Below is a small trained network, with its code and all its weights. Each question gives an input and a target symbol and asks what happens when units are switched off, that is, made to give their printed mean instead of their output.

import numpy as np


def w(rows, s, z=0):
    codes = np.array(rows[::2]) - 128.0
    scale = np.full(codes.shape[1], s)
    scale[-1] = z or s
    return codes * scale


def f(y):
    return y / 2 * (1 + np.tanh(0.7978845608 * (y + 0.044715 * y**3)))


def softmax(a):
    e = np.exp(a - a.max(-1, keepdims=True))
    return e / e.sum(-1, keepdims=True)


def log_softmax(a):
    a = a - a.max(-1, keepdims=True)
    return a - np.log(np.exp(a).sum(-1, keepdims=True))


def net(x, mask):
    ids = ['βδζηθμστφ'.index(c) for c in x.split()]
    T = len(ids)
    res = E[ids] + P[:T]
    r = res
    for j in range(3):
        rows = slice(4 * j, 4 * j + 4)
        q, k, v = (r @ M[0][rows].T for M in (Q, K, V))
        z = softmax(np.where(np.tri(T) > 0, q @ k.T / 4**0.5, -1e9)) @ v
        o = O[0][rows]
        res = res + np.where(mask[j], z, o[:, -1]) @ o[:, :-1]
    y = f(res @ A[0][:, :-1].T + A[0][:, -1])
    res = res + np.where(mask[3:11], y, B[0][:, -1]) @ B[0][:, :-1]
    return log_softmax(res[-1] @ U[:, :-1].T + U[:, -1])


Q, K, V, O, A, B = {}, {}, {}, {}, {}, {}
E = w([
[171,3,68],'β',
[176,104,129],'δ',
[143,205,112],'ζ',
[127,184,126],'η',
[165,222,170],'θ',
[86,176,63],'μ',
[129,209,133],'σ',
[39,117,163],'τ',
[135,137,207],'φ',
],0.019)
P = w([
[156,94,134],'0',
[138,75,172],'1',
[114,87,170],'2',
[107,119,156],'3',
[99,151,147],'4',
[92,172,136],'5',
[86,198,134],'6',
[75,211,140],'7',
[79,237,134],'8',
[87,255,133],'9',
],0.0088)
Q[0] = w([
[116,149,117],'H1',
[125,103,135],'H1',
[72,171,139],'H1',
[248,135,106],'H1',
[170,188,95],'H2',
[30,24,178],'H2',
[88,117,178],'H2',
[141,174,120],'H2',
[189,95,126],'H3',
[86,164,69],'H3',
[141,61,182],'H3',
[68,136,162],'H3',
],0.014)
K[0] = w([
[139,82,80],'H1',
[115,137,132],'H1',
[239,124,107],'H1',
[75,205,200],'H1',
[120,155,151],'H2',
[151,80,152],'H2',
[175,59,108],'H2',
[85,140,96],'H2',
[187,74,58],'H3',
[72,254,177],'H3',
[223,102,193],'H3',
[72,92,166],'H3',
],0.013)
V[0] = w([
[209,166,139],'H1',
[110,41,137],'H1',
[38,110,221],'H1',
[116,76,11],'H1',
[145,149,108],'H2',
[110,80,96],'H2',
[112,105,85],'H2',
[130,126,92],'H2',
[118,185,38],'H3',
[189,147,101],'H3',
[135,115,196],'H3',
[247,172,47],'H3',
],0.011)
O[0] = w([
[95,62,140,151],'H1',
[175,198,150,122],'H1',
[124,203,107,136],'H1',
[180,100,122,87],'H1',
[125,73,142,132],'H2',
[176,158,68,87],'H2',
[112,110,76,100],'H2',
[120,79,94,113],'H2',
[151,2,147,117],'H3',
[125,124,171,69],'H3',
[116,219,136,152],'H3',
[90,47,201,2],'H3',
],0.0091,0.0071)
A[0] = w([
[220,150,173,179],'N1',
[211,193,89,82],'N2',
[151,1,81,254],'N3',
[128,210,244,136],'N4',
[75,198,225,127],'N5',
[71,178,126,189],'N6',
[45,143,111,140],'N7',
[251,103,47,40],'N8',
],0.0071,0.0054)
B[0] = w([
[137,155,53,172],'N1',
[120,88,171,226],'N2',
[221,88,149,181],'N3',
[67,3,76,255],'N4',
[84,10,93,247],'N5',
[110,93,44,254],'N6',
[74,111,103,186],'N7',
[124,78,179,143],'N8',
],0.0079,0.008)
U = w([
[229,240,49,113],'β',
[234,171,172,140],'δ',
[127,114,253,45],'ζ',
[89,151,214,132],'η',
[31,102,206,10],'θ',
[185,64,108,3],'μ',
[79,103,178,230],'σ',
[71,252,26,99],'τ',
[73,91,70,184],'φ',
],0.0066,0.0064)

Each question gives the input, a string of symbols that net reads in full, and the target symbol t.
The units are the heads (4 rows each of Q, K, V and O) and the neurons (one row each of A and B). Each row of codes is followed by its name. A weight is (code - 128) times the scale printed after its matrix; where a second scale follows, it is the last column's (O, A, B and U).
mask holds one flag per unit, heads first, then neurons. A switched-off unit (its flag False) gives its mean, the last column of its rows in O or B, instead of its output. The means were averaged over made-up inputs and are rounded, as every weight is.
A unit's drop is (log p(t) with every unit on - log p(t) with that unit switched off) / (log p(t) with every unit on - log p(t) with every unit switched off).
The circuit of an input: a set's keep is (log p(t) with only the set's units on - log p(t) with every unit switched off) / (log p(t) with every unit on - log p(t) with every unit switched off). Starting from all 11 units, units are removed one at a time, each time the one whose removal leaves the highest keep (on an exact tie, the one counted first), for as long as the keep stays at least 0.8.
units of the circuit, in order: the units of the circuit, biggest drop first
unit that matters most: the unit with the biggest drop
k most important neurons: the k neurons with the biggest drops, biggest first
heads that matter: for each layer, one digit per head in row order, 1 if its drop is at least 0.15 and else 0, layers parted by /
input β ζ η μ ζ ζ η, target δ: unit that matters most : H1
input θ β τ σ β ζ σ τ δ μ, target β: heads that matter : 100
input μ φ μ μ δ δ δ μ, target μ: units of the circuit, in order : [H3, N3]
input β φ ζ σ τ σ σ μ β μ, target μ: units of the circuit, in order : [H3, H1]
input φ δ τ θ σ σ θ σ ζ, target σ: heads that matter : 001
input τ τ μ, target τ: heads that matter : 000
input τ τ φ φ φ β θ, target φ: 4 most important neurons : [N4, N5, N2, N6]
input φ θ τ τ μ δ, target τ: heads that matter : 100
input β η μ θ η μ μ φ ζ σ, target δ: units of the circuit, in order : [H1, H3, N5, N6]
input φ ζ θ ζ τ η φ φ φ σ, target φ: heads that matter : 010
input ζ δ β τ η, target β: units of the circuit, in order : [H1, H3]
input θ β ζ μ, target δ: units of the circuit, in order : [H1, H3, N4, N5]
input δ τ δ σ μ β ζ, target δ: 2 most important neurons : [N4, N5]
input μ η τ φ β, target β: units of the circuit, in order : [H1]
input ζ ζ ζ ζ θ β ζ δ τ η, target β: units of the circuit, in order : [H3, H1]
input σ τ β ζ θ θ β θ δ σ, target σ: heads that matter : 011
input τ β ζ φ σ τ σ, target β: 3 most important neurons : [N1, N7, N5]
input θ φ η τ μ φ ζ σ σ μ, target σ: heads that matter : 001
input σ δ δ σ η φ σ μ σ η, target σ: heads that matter : 001
input η τ σ, target τ: heads that matter : 001
